Below are the code and all the weights of a small trained network. Each question names an input and a target symbol and asks about switching units off, where a switched-off unit gives its printed mean instead of its output.

import numpy as np


def w(rows, s, z=0):
    codes = np.array(rows[::2]) - 128.0
    scale = np.full(codes.shape[1], s)
    scale[-1] = z or s
    return codes * scale


def f(y):
    return y / 2 * (1 + np.tanh(0.7978845608 * (y + 0.044715 * y**3)))


def softmax(a):
    e = np.exp(a - a.max(-1, keepdims=True))
    return e / e.sum(-1, keepdims=True)


def log_softmax(a):
    a = a - a.max(-1, keepdims=True)
    return a - np.log(np.exp(a).sum(-1, keepdims=True))


def net(x, mask):
    ids = ['ΘΣΦγζημπ'.index(c) for c in x.split()]
    T = len(ids)
    res = E[ids] + P[:T]
    r = res
    for j in range(3):
        rows = slice(4 * j, 4 * j + 4)
        q, k, v = (r @ M[0][rows].T for M in (Q, K, V))
        z = softmax(np.where(np.tri(T) > 0, q @ k.T / 4**0.5, -1e9)) @ v
        o = O[0][rows]
        res = res + np.where(mask[j], z, o[:, -1]) @ o[:, :-1]
    y = f(res @ A[0][:, :-1].T + A[0][:, -1])
    res = res + np.where(mask[3:7], y, B[0][:, -1]) @ B[0][:, :-1]
    return log_softmax(res[-1] @ U[:, :-1].T + U[:, -1])


Q, K, V, O, A, B = {}, {}, {}, {}, {}, {}
E = w([
[72,169,176,88,109],'Θ',
[208,116,165,162,4],'Σ',
[76,173,172,88,120],'Φ',
[48,225,168,102,138],'γ',
[133,138,186,51,151],'ζ',
[86,29,154,106,146],'η',
[41,101,14,109,107],'μ',
[111,107,194,224,166],'π',
],0.017)
P = w([
[1,114,196,106,88],'0',
[19,143,176,114,113],'1',
[47,139,154,117,128],'2',
[74,150,135,122,151],'3',
[107,157,122,135,167],'4',
[123,157,102,146,188],'5',
[150,150,90,151,204],'6',
[148,156,99,156,224],'7',
[144,175,104,163,247],'8',
],0.0077)
Q[0] = w([
[134,126,84,177,76],'h1',
[147,175,127,184,52],'h1',
[134,72,175,85,146],'h1',
[198,136,134,253,114],'h1',
[95,166,155,174,185],'h2',
[250,116,81,232,15],'h2',
[76,102,138,75,139],'h2',
[193,140,138,77,125],'h2',
[151,189,57,131,86],'h3',
[116,153,191,179,93],'h3',
[164,124,44,95,91],'h3',
[118,19,98,158,219],'h3',
],0.012)
K[0] = w([
[60,157,126,102,122],'h1',
[94,124,164,126,163],'h1',
[205,111,122,106,80],'h1',
[112,118,212,65,176],'h1',
[159,140,97,58,201],'h2',
[69,159,198,84,8],'h2',
[127,110,102,176,204],'h2',
[151,96,127,147,75],'h2',
[89,135,136,99,39],'h3',
[205,131,179,153,81],'h3',
[51,154,136,92,105],'h3',
[76,128,119,125,230],'h3',
],0.013)
V[0] = w([
[83,149,197,110,150],'h1',
[122,42,131,62,138],'h1',
[157,138,233,174,39],'h1',
[144,154,219,109,64],'h1',
[138,188,138,178,159],'h2',
[158,30,179,195,179],'h2',
[2,103,87,127,132],'h2',
[145,71,99,44,136],'h2',
[137,195,82,117,38],'h3',
[113,174,138,43,10],'h3',
[106,145,159,236,142],'h3',
[95,126,165,38,171],'h3',
],0.009)
O[0] = w([
[199,243,122,165,105,209],'h1',
[160,85,42,171,97,184],'h1',
[210,121,189,173,173,192],'h1',
[212,122,170,140,141,196],'h1',
[105,178,162,122,1,79],'h2',
[232,212,61,195,128,191],'h2',
[54,34,66,171,129,255],'h2',
[147,139,100,76,197,153],'h2',
[58,84,205,176,147,51],'h3',
[151,48,197,194,185,130],'h3',
[31,109,7,122,59,158],'h3',
[218,177,81,146,215,186],'h3',
],0.0065,0.0082)
A[0] = w([
[67,194,106,44,233,141],'n1',
[204,184,244,12,174,152],'n2',
[149,2,182,131,28,207],'n3',
[19,137,190,179,146,5],'n4',
],0.0062,0.0033)
B[0] = w([
[143,21,99,42,210,235],'n1',
[104,184,152,29,9,253],'n2',
[211,43,86,122,115,195],'n3',
[93,254,102,224,139,178],'n4',
],0.0071,0.0051)
U = w([
[131,122,160,139,121,123],'Θ',
[167,76,127,121,47,4],'Σ',
[133,128,154,129,120,54],'Φ',
[102,175,154,156,136,113],'γ',
[138,139,168,31,79,253],'ζ',
[240,132,76,148,186,134],'η',
[94,69,126,67,112,49],'μ',
[127,190,56,129,3,209],'π',
],0.007,0.0022)

Each question gives the input, a string of symbols that net reads in full, and the target symbol t.
The units are the heads (4 rows each of Q, K, V and O) and the neurons (one row each of A and B). Each row of codes is followed by its name. A weight is (code - 128) times the scale printed after its matrix; where a second scale follows, it is the last column's (O, A, B and U).
mask holds one flag per unit, heads first, then neurons. A switched-off unit (its flag False) gives its mean, the last column of its rows in O or B, instead of its output. The means were averaged over made-up inputs and are rounded, as every weight is.
A unit's drop is (log p(t) with every unit on - log p(t) with that unit switched off) / (log p(t) with every unit on - log p(t) with every unit switched off).
The circuit of an input: a set's keep is (log p(t) with only the set's units on - log p(t) with every unit switched off) / (log p(t) with every unit on - log p(t) with every unit switched off). Starting from all 7 units, units are removed one at a time, each time the one whose removal leaves the highest keep (on an exact tie, the one counted first), for as long as the keep stays at least 0.8.
units of the circuit, in order: the units of the circuit, biggest drop first
unit that matters most: the unit with the biggest drop
heads that matter: for each layer, one digit per head in row order, 1 if its drop is at least 0.15 and else 0, layers parted by /
input η ζ ζ Θ ζ Θ, target ζ: unit that matters most : h2
input γ η η π η ζ ζ ζ, target ζ: heads that matter : 010
input π μ γ γ, target μ: heads that matter : 100
input η π η μ Θ, target μ: units of the circuit, in order : h1; n1; h2
input η η ζ, target η: heads that matter : 111
input γ ζ π γ μ η Φ, target μ: units of the circuit, in order : h1; n1
input Θ η η Φ, target η: units of the circuit, in order : h2; h3
input η η Σ ζ ζ γ γ, target γ: units of the circuit, in order : h3; n4
input Θ η ζ η η μ Φ, target μ: units of the circuit, in order : h1; h2
input π π ζ Θ ζ ζ Φ, target ζ: heads that matter : 110
input ζ η Θ Σ η γ η ζ π, target π: heads that matter : 001
input η ζ μ η γ, target μ: units of the circuit, in order : h1; n1
input Σ π Φ γ μ γ γ, target γ: units of the circuit, in order : n4; h3
input γ ζ Θ, target ζ: heads that matter : 110
input γ γ π π Φ, target π: units of the circuit, in order : h3
input η Φ γ Φ η μ η ζ, target μ: heads that matter : 100
input π ζ ζ η ζ η π Σ, target Σ: heads that matter : 001
input ζ γ ζ Φ, target ζ: units of the circuit, in order : n2; h2; h1; h3
input η γ η Θ μ, target μ: units of the circuit, in order : h1; h2
input γ η γ γ π γ γ μ Θ, target μ: units of the circuit, in order : n1; h1; h2
input ζ ζ γ, target ζ: unit that matters most : n2
input Θ η η η, target η: heads that matter : 011
input η π ζ γ η ζ η π Θ, target π: units of the circuit, in order : h2; h3
input η Σ η η, target η: heads that matter : 010
